Below are the code and all the weights of a small trained network. Each question names an input and a class and asks about switching units off, where a switched-off unit gives its printed mean instead of its output.

import numpy as np


def w(rows, s, z=0):
    codes = np.array(rows[::2]) - 128.0
    scale = np.full(codes.shape[1], s)
    scale[-1] = z or s
    return codes * scale


def f(y):
    return y / 2 * (1 + np.tanh(0.7978845608 * (y + 0.044715 * y**3)))


def log_softmax(a):
    a = a - a.max(-1, keepdims=True)
    return a - np.log(np.exp(a).sum(-1, keepdims=True))


def net(x, mask):
    res = np.array(x, float).reshape(1, 5) / 4 @ E
    y = f(res @ A[0][:, :-1].T + A[0][:, -1])
    res = res + np.where(mask, y, B[0][:, -1]) @ B[0][:, :-1]
    return log_softmax(res[-1] @ U[:, :-1].T + U[:, -1])


A, B = {}, {}
E = w([
[225,150,78,137,44],'x0',
[128,127,130,128,126],'x1',
[56,71,104,254,98],'x2',
[194,39,174,127,148],'x3',
[164,199,183,211,161],'x4',
],0.0081)
A[0] = w([
[159,183,180,149,147,159],'neuron 0',
[179,77,198,130,152,76],'neuron 1',
[172,132,161,79,147,89],'neuron 2',
[136,163,141,169,153,94],'neuron 3',
[107,98,169,112,130,9],'neuron 4',
[31,99,169,79,163,127],'neuron 5',
[73,73,107,45,31,65],'neuron 6',
[104,178,46,110,120,187],'neuron 7',
[149,190,158,71,104,138],'neuron 8',
[101,94,145,154,93,50],'neuron 9',
[136,132,178,93,127,48],'neuron 10',
[166,142,117,90,188,53],'neuron 11',
[164,123,75,142,91,202],'neuron 12',
[159,147,41,131,53,194],'neuron 13',
[127,144,139,147,189,111],'neuron 14',
[107,142,148,251,83,213],'neuron 15',
[135,144,146,228,97,74],'neuron 16',
[163,74,183,117,108,133],'neuron 17',
[160,128,117,131,59,57],'neuron 18',
[165,143,90,148,73,7],'neuron 19',
[82,115,160,107,158,132],'neuron 20',
[83,100,169,78,53,94],'neuron 21',
[196,51,123,139,169,51],'neuron 22',
[145,62,153,111,155,140],'neuron 23',
[79,96,134,130,160,47],'neuron 24',
[170,84,95,108,60,168],'neuron 25',
[72,185,52,115,151,147],'neuron 26',
[181,168,154,185,161,82],'neuron 27',
[171,147,165,170,140,166],'neuron 28',
[111,104,138,181,110,63],'neuron 29',
[113,184,182,137,94,190],'neuron 30',
[97,206,109,71,102,254],'neuron 31',
[124,197,190,69,105,181],'neuron 32',
[203,112,95,157,94,78],'neuron 33',
[107,125,151,140,229,77],'neuron 34',
[241,161,98,167,75,17],'neuron 35',
[108,58,107,66,103,128],'neuron 36',
[125,44,180,113,152,150],'neuron 37',
[114,152,158,52,140,95],'neuron 38',
[109,105,69,71,135,136],'neuron 39',
[72,88,58,148,90,129],'neuron 40',
[190,58,144,142,105,110],'neuron 41',
[101,71,107,159,102,163],'neuron 42',
[71,137,184,131,156,139],'neuron 43',
[99,82,159,174,81,73],'neuron 44',
[191,170,151,100,164,80],'neuron 45',
[79,116,170,98,169,62],'neuron 46',
],0.012,0.0032)
B[0] = w([
[94,13,190,226,116,194],'neuron 0',
[78,202,16,198,255,180],'neuron 1',
[180,68,72,127,101,185],'neuron 2',
[40,25,145,186,164,153],'neuron 3',
[99,206,167,164,89,130],'neuron 4',
[217,233,191,105,105,225],'neuron 5',
[18,19,214,214,87,217],'neuron 6',
[107,164,129,201,240,215],'neuron 7',
[175,72,97,98,167,222],'neuron 8',
[238,120,61,99,33,146],'neuron 9',
[186,157,51,85,87,143],'neuron 10',
[177,61,75,60,104,169],'neuron 11',
[171,200,181,94,142,189],'neuron 12',
[168,194,191,123,147,236],'neuron 13',
[122,124,196,134,26,149],'neuron 14',
[191,63,106,82,187,242],'neuron 15',
[181,52,122,126,122,190],'neuron 16',
[145,159,50,221,168,170],'neuron 17',
[159,193,196,68,47,160],'neuron 18',
[168,193,177,117,85,163],'neuron 19',
[183,230,191,136,69,171],'neuron 20',
[89,101,176,221,65,158],'neuron 21',
[126,183,17,214,200,173],'neuron 22',
[98,150,122,225,185,174],'neuron 23',
[187,156,164,83,88,158],'neuron 24',
[136,147,224,123,167,196],'neuron 25',
[127,215,87,242,221,213],'neuron 26',
[29,43,220,195,8,185],'neuron 27',
[60,68,208,180,149,180],'neuron 28',
[219,80,77,68,89,158],'neuron 29',
[103,98,156,189,204,177],'neuron 30',
[174,107,84,165,224,255],'neuron 31',
[163,45,85,153,130,227],'neuron 32',
[125,206,192,114,127,182],'neuron 33',
[181,186,205,52,62,175],'neuron 34',
[166,195,222,94,88,228],'neuron 35',
[39,37,221,200,126,197],'neuron 36',
[149,186,145,161,193,194],'neuron 37',
[193,77,104,93,129,194],'neuron 38',
[108,38,196,153,87,188],'neuron 39',
[204,59,99,142,178,205],'neuron 40',
[91,216,121,175,242,179],'neuron 41',
[222,107,108,74,125,187],'neuron 42',
[213,157,195,114,153,179],'neuron 43',
[211,127,59,58,125,172],'neuron 44',
[141,57,92,107,90,202],'neuron 45',
[217,182,188,49,95,170],'neuron 46',
],0.0053,0.0078)
U = w([
[76,35,215,187,104,92],'0',
[155,194,194,104,93,82],'1',
[114,159,88,198,214,90],'2',
[195,36,81,95,109,25],'3',
[127,95,162,144,157,254],'4',
[87,121,111,141,127,126],'5',
[36,171,54,43,69,2],'6',
[25,155,84,23,7,2],'7',
],0.011,0.006)

Each question gives the input, the list of numbers given to net, and the class t.
The units are the neurons (one row each of A and B). Each row of codes is followed by its name. A weight is (code - 128) times the scale printed after its matrix; where a second scale follows, it is the last column's (A, B and U).
mask holds one flag per neuron, in row order. A switched-off neuron (its flag False) gives its mean, the last column of its row in B, instead of its output. The means were averaged over made-up inputs and are rounded, as every weight is.
A unit's drop is (log p(t) with every unit on - log p(t) with that unit switched off) / (log p(t) with every unit on - log p(t) with every unit switched off).
The circuit of an input: a set's keep is (log p(t) with only the set's units on - log p(t) with every unit switched off) / (log p(t) with every unit on - log p(t) with every unit switched off). Starting from the 12 units with the biggest drops (on a tie, the unit counted first), units are removed one at a time, each time the one whose removal leaves the highest keep (on an exact tie, the one counted first), for as long as the keep stays at least 0.8.
circuit, biggest first: the units of the circuit, biggest drop first
k most important neurons: the k neurons with the biggest drops, biggest first
drop of u: that unit's drop, to one decimal
input [7,-6,-1,-5,8], class 0: circuit, biggest first	(neuron 27; neuron 0)
input [-2,0,-1,7,-8], class 0: circuit, biggest first	(neuron 36)
input [3,0,-5,-5,-1], class 2: 3 most important neurons	(neuron 7; neuron 31; neuron 26)
input [0,-1,-7,-7,-6], class 2: 3 most important neurons	(neuron 26; neuron 7; neuron 31)
input [0,-4,-2,8,7], class 2: 2 most important neurons	(neuron 1; neuron 22)
input [-8,-6,4,-8,-6], class 1: circuit, biggest first	(neuron 5; neuron 20)
input [1,5,6,6,0], class 2: circuit, biggest first	(neuron 41; neuron 22)
input [4,7,-3,-7,-6], class 2: 3 most important neurons	(neuron 26; neuron 7; neuron 31)
input [3,-5,-4,-3,-5], class 0: 3 most important neurons	(neuron 6; neuron 39; neuron 36)
input [0,-4,-6,1,-6], class 0: circuit, biggest first	(neuron 6; neuron 36)
input [-8,8,-3,-3,-7], class 1: 2 most important neurons	(neuron 5; neuron 46)
input [-8,-3,-4,7,0], class 1: circuit, biggest first	(neuron 34; neuron 5)
input [-8,7,-6,-3,-7], class 1: 2 most important neurons	(neuron 5; neuron 46)
input [6,6,1,2,-7], class 0: circuit, biggest first	(neuron 6)
input [7,-7,2,-7,-7], class 0: 4 most important neurons	(neuron 6; neuron 39; neuron 36; neuron 5)
input [4,0,8,-7,1], class 3: 2 most important neurons	(neuron 15; neuron 16)
input [4,5,0,-8,-8], class 0: 2 most important neurons	(neuron 6; neuron 39)
input [-5,-6,-6,-3,0], class 3: 2 most important neurons	(neuron 32; neuron 38)
input [-4,7,-4,2,-7], class 0: drop of neuron 42	0.0
input [-3,-6,-8,-6,-7], class 3: circuit, biggest first	(neuron 38)
input [1,-1,-2,-2,-1], class 5: drop of neuron 41	0.1
input [-4,7,7,-2,-6], class 3: drop of neuron 0	0.1
